Below are the code and all the weights of a small trained network. Each question names an input and a class and asks about switching units off, where a switched-off unit gives its printed mean instead of its output.

import numpy as np


def w(rows, s, z=0):
    codes = np.array(rows[::2]) - 128.0
    scale = np.full(codes.shape[1], s)
    scale[-1] = z or s
    return codes * scale


def f(y):
    return np.maximum(y, 0)


def log_softmax(a):
    a = a - a.max(-1, keepdims=True)
    return a - np.log(np.exp(a).sum(-1, keepdims=True))


def net(x, mask):
    res = np.array(x, float).reshape(1, 5) / 4 @ E
    y = f(res @ A[0][:, :-1].T + A[0][:, -1])
    res = res + np.where(mask, y, B[0][:, -1]) @ B[0][:, :-1]
    return log_softmax(res[-1] @ U[:, :-1].T + U[:, -1])


A, B = {}, {}
E = w([
[129,132,235,220],'x0',
[132,127,129,125],'x1',
[27,159,66,211],'x2',
[121,1,119,159],'x3',
[254,131,85,186],'x4',
],0.0085)
A[0] = w([
[173,81,115,133,143],'n0',
[184,123,106,149,43],'n1',
[85,51,138,124,128],'n2',
[191,184,59,199,215],'n3',
[173,77,199,109,99],'n4',
[99,110,51,53,85],'n5',
[151,51,89,174,81],'n6',
[159,103,86,60,80],'n7',
[98,70,136,135,140],'n8',
[133,126,75,66,77],'n9',
[83,55,146,111,149],'n10',
[126,118,204,162,112],'n11',
[52,119,128,48,92],'n12',
[76,250,162,68,145],'n13',
[143,222,149,152,60],'n14',
[105,57,133,146,20],'n15',
[129,155,75,59,84],'n16',
[168,103,98,150,130],'n17',
[160,142,202,155,78],'n18',
[153,94,64,62,91],'n19',
[111,192,151,87,61],'n20',
[99,116,228,165,115],'n21',
[142,145,200,162,44],'n22',
[118,39,146,104,132],'n23',
[145,115,91,93,101],'n24',
[108,134,194,148,70],'n25',
[128,135,170,157,3],'n26',
[202,106,159,97,164],'n27',
[50,138,118,153,137],'n28',
[109,119,174,77,108],'n29',
[42,137,95,171,145],'n30',
[191,118,148,186,117],'n31',
[58,136,159,105,123],'n32',
[180,178,141,100,115],'n33',
[119,186,164,113,160],'n34',
[126,154,31,227,90],'n35',
[38,99,206,61,124],'n36',
[151,134,55,89,39],'n37',
[190,117,62,142,114],'n38',
[147,41,126,176,154],'n39',
[127,70,99,190,113],'n40',
[149,189,110,126,78],'n41',
[158,110,201,33,96],'n42',
[123,148,87,174,137],'n43',
[153,157,183,175,46],'n44',
],0.013,0.0051)
B[0] = w([
[130,176,160,91,185],'n0',
[150,182,164,173,159],'n1',
[177,178,71,97,206],'n2',
[157,177,175,125,243],'n3',
[64,131,140,120,208],'n4',
[95,135,100,213,218],'n5',
[155,172,90,121,196],'n6',
[74,131,109,141,192],'n7',
[168,210,49,107,190],'n8',
[63,139,83,168,187],'n9',
[196,149,124,145,211],'n10',
[63,153,86,166,200],'n11',
[129,175,164,182,224],'n12',
[178,163,75,108,254],'n13',
[148,136,41,103,186],'n14',
[149,153,46,88,169],'n15',
[76,105,119,149,195],'n16',
[135,187,160,148,174],'n17',
[94,93,121,141,190],'n18',
[102,157,122,160,203],'n19',
[168,178,72,137,178],'n20',
[78,139,73,166,224],'n21',
[81,116,87,167,179],'n22',
[155,185,88,91,208],'n23',
[78,121,123,159,167],'n24',
[91,109,105,174,174],'n25',
[99,102,59,172,146],'n26',
[69,108,176,70,219],'n27',
[100,161,176,99,213],'n28',
[144,169,255,135,185],'n29',
[55,109,183,52,234],'n30',
[119,165,133,151,201],'n31',
[189,143,223,149,202],'n32',
[131,145,130,92,186],'n33',
[167,165,44,76,191],'n34',
[74,117,188,81,229],'n35',
[171,192,173,181,254],'n36',
[128,86,110,184,177],'n37',
[141,175,183,180,189],'n38',
[140,163,79,102,223],'n39',
[131,156,116,100,199],'n40',
[133,201,92,139,163],'n41',
[37,128,145,67,232],'n42',
[76,135,170,64,182],'n43',
[104,121,89,160,178],'n44',
],0.008,0.0095)
U = w([
[190,201,20,39,78],'0',
[55,119,66,223,92],'1',
[69,147,174,7,87],'2',
[148,161,108,88,248],'3',
[199,186,178,163,121],'4',
[169,123,119,79,179],'5',
[146,31,147,156,109],'6',
[188,47,114,83,104],'7',
],0.011,0.016)

Each question gives the input, the list of numbers given to net, and the class t.
The units are the neurons (one row each of A and B). Each row of codes is followed by its name. A weight is (code - 128) times the scale printed after its matrix; where a second scale follows, it is the last column's (A, B and U).
mask holds one flag per neuron, in row order. A switched-off neuron (its flag False) gives its mean, the last column of its row in B, instead of its output. The means were averaged over made-up inputs and are rounded, as every weight is.
A unit's drop is (log p(t) with every unit on - log p(t) with that unit switched off) / (log p(t) with every unit on - log p(t) with every unit switched off).
The circuit of an input: a set's keep is (log p(t) with only the set's units on - log p(t) with every unit switched off) / (log p(t) with every unit on - log p(t) with every unit switched off). Starting from the 12 units with the biggest drops (on a tie, the unit counted first), units are removed one at a time, each time the one whose removal leaves the highest keep (on an exact tie, the one counted first), for as long as the keep stays at least 0.8.
units of the circuit, in order: the units of the circuit, biggest drop first
most important unit: the unit with the biggest drop
top k neurons: the k neurons with the biggest drops, biggest first
drop of u: that unit's drop, to one decimal
input [-1,3,-5,-4,5], class 2: most important unit : n27
input [7,-1,8,-3,1], class 2: top 2 neurons : [n30; n35]
input [-8,-3,6,8,-7], class 0: top 2 neurons : [n2; n8]
input [7,-2,-5,5,-2], class 1: units of the circuit, in order : [n21; n11]
input [6,-3,-2,-7,1], class 0: units of the circuit, in order : [n34; n14]
input [3,5,7,-2,-8], class 4: top 2 neurons : [n36; n32]
input [0,0,3,-7,-8], class 4: units of the circuit, in order : [n32; n36]
input [0,1,4,1,-2], class 2: units of the circuit, in order : [n30; n28]
input [-8,-4,-2,-6,-3], class 1: units of the circuit, in order : [n5; n16; n9]
input [-6,-4,-6,0,8], class 4: units of the circuit, in order : [n38; n1]
input [-7,-2,-7,-2,-7], class 1: top 2 neurons : [n5; n9]
input [-7,-6,6,-3,4], class 1: top 2 neurons : [n5; n37]
input [2,1,2,-8,-6], class 0: top 2 neurons : [n13; n34]
input [6,1,3,0,-8], class 4: units of the circuit, in order : [n36]
input [-3,3,7,-4,4], class 2: units of the circuit, in order : [n35; n43]
input [2,1,6,3,-4], class 2: top 2 neurons : [n30; n28]
input [2,1,-6,1,-7], class 4: top 3 neurons : [n36; n30; n29]
input [4,4,5,-1,4], class 2: top 2 neurons : [n35; n43]
input [-7,-1,2,6,-2], class 1: top 2 neurons : [n5; n13]
input [2,5,1,8,8], class 0: most important unit : n39
input [0,-6,-7,-8,-4], class 0: top 3 neurons : [n13; n34; n20]
input [4,-5,-5,0,-2], class 2: top 2 neurons : [n42; n5]
input [-7,-6,2,4,-6], class 1: top 2 neurons : [n5; n9]
input [7,-1,-2,-1,3], class 1: drop of n13 : 0.0
input [3,-5,-4,1,-6], class 4: drop of n30 : 0.1
